Here is a tiny trained network, its code and every weight. The questions are about switching its units off for an input and a class, where a switched-off unit gives its printed mean instead of its output.

import numpy as np


def w(rows, s, z=0):
    codes = np.array(rows[::2]) - 128.0
    scale = np.full(codes.shape[1], s)
    scale[-1] = z or s
    return codes * scale


def norm(h):
    return h / np.sqrt((h * h).mean(-1, keepdims=True) + 1e-5)


def f(y):
    return y / 2 * (1 + np.tanh(0.7978845608 * (y + 0.044715 * y**3)))


def log_softmax(a):
    a = a - a.max(-1, keepdims=True)
    return a - np.log(np.exp(a).sum(-1, keepdims=True))


def net(x, mask):
    res = np.array(x, float).reshape(1, 3) / 4 @ E
    u = 0
    for l in range(2):
        y = f(norm(res) @ A[l][:, :-1].T + A[l][:, -1])
        res = res + np.where(mask[u : u + 13], y, B[l][:, -1]) @ B[l][:, :-1]
        u += 13
    return log_softmax(norm(res)[-1] @ U[:, :-1].T + U[:, -1])


A, B = {}, {}
E = w([
[172,181,229,234,142,47,202,188,198,134,103,167],'x0',
[138,175,50,51,76,184,2,127,213,40,29,161],'x1',
[133,158,106,177,158,121,152,157,86,47,198,97],'x2',
],0.0093)
A[0] = w([
[76,60,86,81,128,132,113,71,116,165,177,160,253],'L0N0',
[94,154,160,77,72,150,131,143,156,79,110,152,186],'L0N1',
[152,131,109,127,58,39,123,134,131,73,145,100,67],'L0N2',
[254,80,154,144,72,62,134,191,131,210,182,113,152],'L0N3',
[180,92,142,143,157,164,81,180,108,92,122,151,22],'L0N4',
[154,45,111,144,171,192,138,152,133,138,47,137,43],'L0N5',
[146,136,97,183,124,39,150,163,152,219,106,55,117],'L0N6',
[173,100,108,57,173,150,172,114,102,115,216,52,166],'L0N7',
[99,109,189,106,103,122,153,191,155,155,120,175,106],'L0N8',
[127,131,119,139,107,98,131,134,157,171,159,163,197],'L0N9',
[57,115,100,111,93,81,149,74,80,116,151,74,111],'L0N10',
[98,164,161,145,159,140,97,174,92,172,76,127,165],'L0N11',
[66,119,169,131,119,144,129,96,110,241,73,195,165],'L0N12',
],0.0079,0.0014)
B[0] = w([
[120,134,143,230,103,94,114,153,144,93,51,197,238],'L0N0',
[116,117,154,111,159,126,64,46,66,149,208,175,214],'L0N1',
[96,181,55,213,131,126,125,122,145,137,158,117,156],'L0N2',
[163,80,146,162,105,202,108,162,214,84,149,48,253],'L0N3',
[110,177,49,1,172,86,197,198,79,65,162,95,139],'L0N4',
[75,94,167,165,168,202,151,121,166,171,65,137,147],'L0N5',
[140,60,168,49,94,189,89,117,131,148,200,94,231],'L0N6',
[87,88,107,96,97,75,90,99,140,47,88,113,223],'L0N7',
[122,89,124,150,46,171,96,154,143,167,173,12,195],'L0N8',
[182,131,162,190,80,130,72,57,80,86,112,107,164],'L0N9',
[69,131,75,177,73,79,18,131,99,110,105,110,184],'L0N10',
[130,83,158,100,122,174,172,39,158,123,163,115,151],'L0N11',
[182,146,68,162,232,101,207,167,112,183,21,82,250],'L0N12',
],0.0064,0.0056)
A[1] = w([
[128,184,87,189,113,137,115,255,137,59,198,127,215],'L1N0',
[101,220,108,132,167,170,66,114,108,170,94,209,251],'L1N1',
[174,158,68,169,186,118,27,102,83,67,105,161,160],'L1N2',
[172,58,135,140,89,78,139,158,15,54,141,66,214],'L1N3',
[87,158,90,116,152,113,65,109,159,69,140,168,191],'L1N4',
[86,122,115,139,149,26,136,89,16,83,120,95,97],'L1N5',
[89,111,160,199,178,109,165,178,53,124,65,117,152],'L1N6',
[111,193,192,57,127,110,91,105,148,98,112,157,124],'L1N7',
[130,177,87,150,185,92,140,144,118,116,108,142,145],'L1N8',
[109,62,68,102,211,86,128,153,96,175,113,99,126],'L1N9',
[142,149,193,184,74,172,96,173,136,147,165,112,198],'L1N10',
[140,226,118,117,131,166,150,223,87,87,184,121,108],'L1N11',
[60,124,154,115,116,135,163,110,164,182,107,187,128],'L1N12',
],0.0084,0.0021)
B[1] = w([
[66,111,21,163,138,185,97,45,121,106,7,136,240],'L1N0',
[138,157,66,135,162,109,246,105,126,39,217,131,224],'L1N1',
[229,76,253,177,141,122,139,131,131,165,206,78,254],'L1N2',
[158,151,220,122,91,70,100,168,194,186,74,116,230],'L1N3',
[171,236,230,48,147,103,154,226,76,169,183,155,237],'L1N4',
[10,80,45,156,43,57,104,172,185,119,35,152,192],'L1N5',
[69,213,42,35,95,89,76,123,115,43,119,141,178],'L1N6',
[43,112,139,108,96,159,161,119,66,66,184,152,173],'L1N7',
[139,166,99,65,163,253,149,10,182,243,88,170,149],'L1N8',
[7,174,74,203,69,99,149,121,140,41,113,162,159],'L1N9',
[58,126,46,19,140,53,85,161,92,158,147,195,206],'L1N10',
[113,63,74,165,109,202,157,53,65,200,35,144,176],'L1N11',
[96,168,68,239,207,200,151,96,6,225,152,119,139],'L1N12',
],0.0063,0.0089)
U = w([
[200,26,245,147,145,108,180,177,218,235,184,18,96],'0',
[40,69,78,209,15,52,74,152,175,113,28,76,217],'1',
[167,175,195,69,98,141,138,168,104,52,240,159,216],'2',
[147,154,83,169,246,225,215,1,95,133,73,163,5],'3',
],0.0083,0.0014)

Each question gives the input, the list of numbers given to net, and the class t.
The units are the neurons (one row each of A and B). Each row of codes is followed by its name. A weight is (code - 128) times the scale printed after its matrix; where a second scale follows, it is the last column's (A, B and U).
mask holds one flag per neuron, layer by layer. A switched-off neuron (its flag False) gives its mean, the last column of its row in B, instead of its output. The means were averaged over made-up inputs and are rounded, as every weight is.
A unit's drop is (log p(t) with every unit on - log p(t) with that unit switched off) / (log p(t) with every unit on - log p(t) with every unit switched off).
unit that matters most: the unit with the biggest drop
top k neurons: the k neurons with the biggest drops, biggest first
k most important neurons of layer l: the k neurons of layer l with the biggest drops, biggest first
drop when u is switched off: that unit's drop, to one decimal
input [-3,5,-5], class 2: unit that matters most : L1N0
input [-1,-8,-5], class 1: 4 most important neurons of layer 1 : (L1N2 L1N9 L1N6 L1N4)
input [3,-4,5], class 1: top 2 neurons : (L1N2 L1N0)
input [3,3,1], class 3: 4 most important neurons of layer 1 : (L1N0 L1N11 L1N8 L1N3)
input [8,-4,7], class 1: top 4 neurons : (L1N0 L1N2 L1N4 L1N10)
input [-2,4,6], class 3: top 4 neurons : (L1N0 L1N11 L0N6 L0N4)
input [-1,8,8], class 3: top 2 neurons : (L1N0 L1N11)
input [4,2,-5], class 0: 2 most important neurons of layer 1 : (L1N0 L1N5)
input [6,-2,5], class 1: top 3 neurons : (L1N0 L1N2 L1N10)
input [8,7,0], class 2: top 2 neurons : (L0N12 L0N1)
input [1,1,-2], class 3: 2 most important neurons of layer 1 : (L1N5 L1N3)
input [-1,0,-7], class 3: drop when L1N5 is switched off : 0.1
input [-5,2,1], class 2: drop when L1N4 is switched off : 0.4
input [5,-2,6], class 1: most important neuron of layer 1 : (L1N0)
input [5,2,-4], class 0: 2 most important neurons of layer 1 : (L1N0 L1N5)
input [-1,-1,-5], class 3: drop when L1N5 is switched off : 0.2
input [4,6,-5], class 2: drop when L1N11 is switched off : 0.1
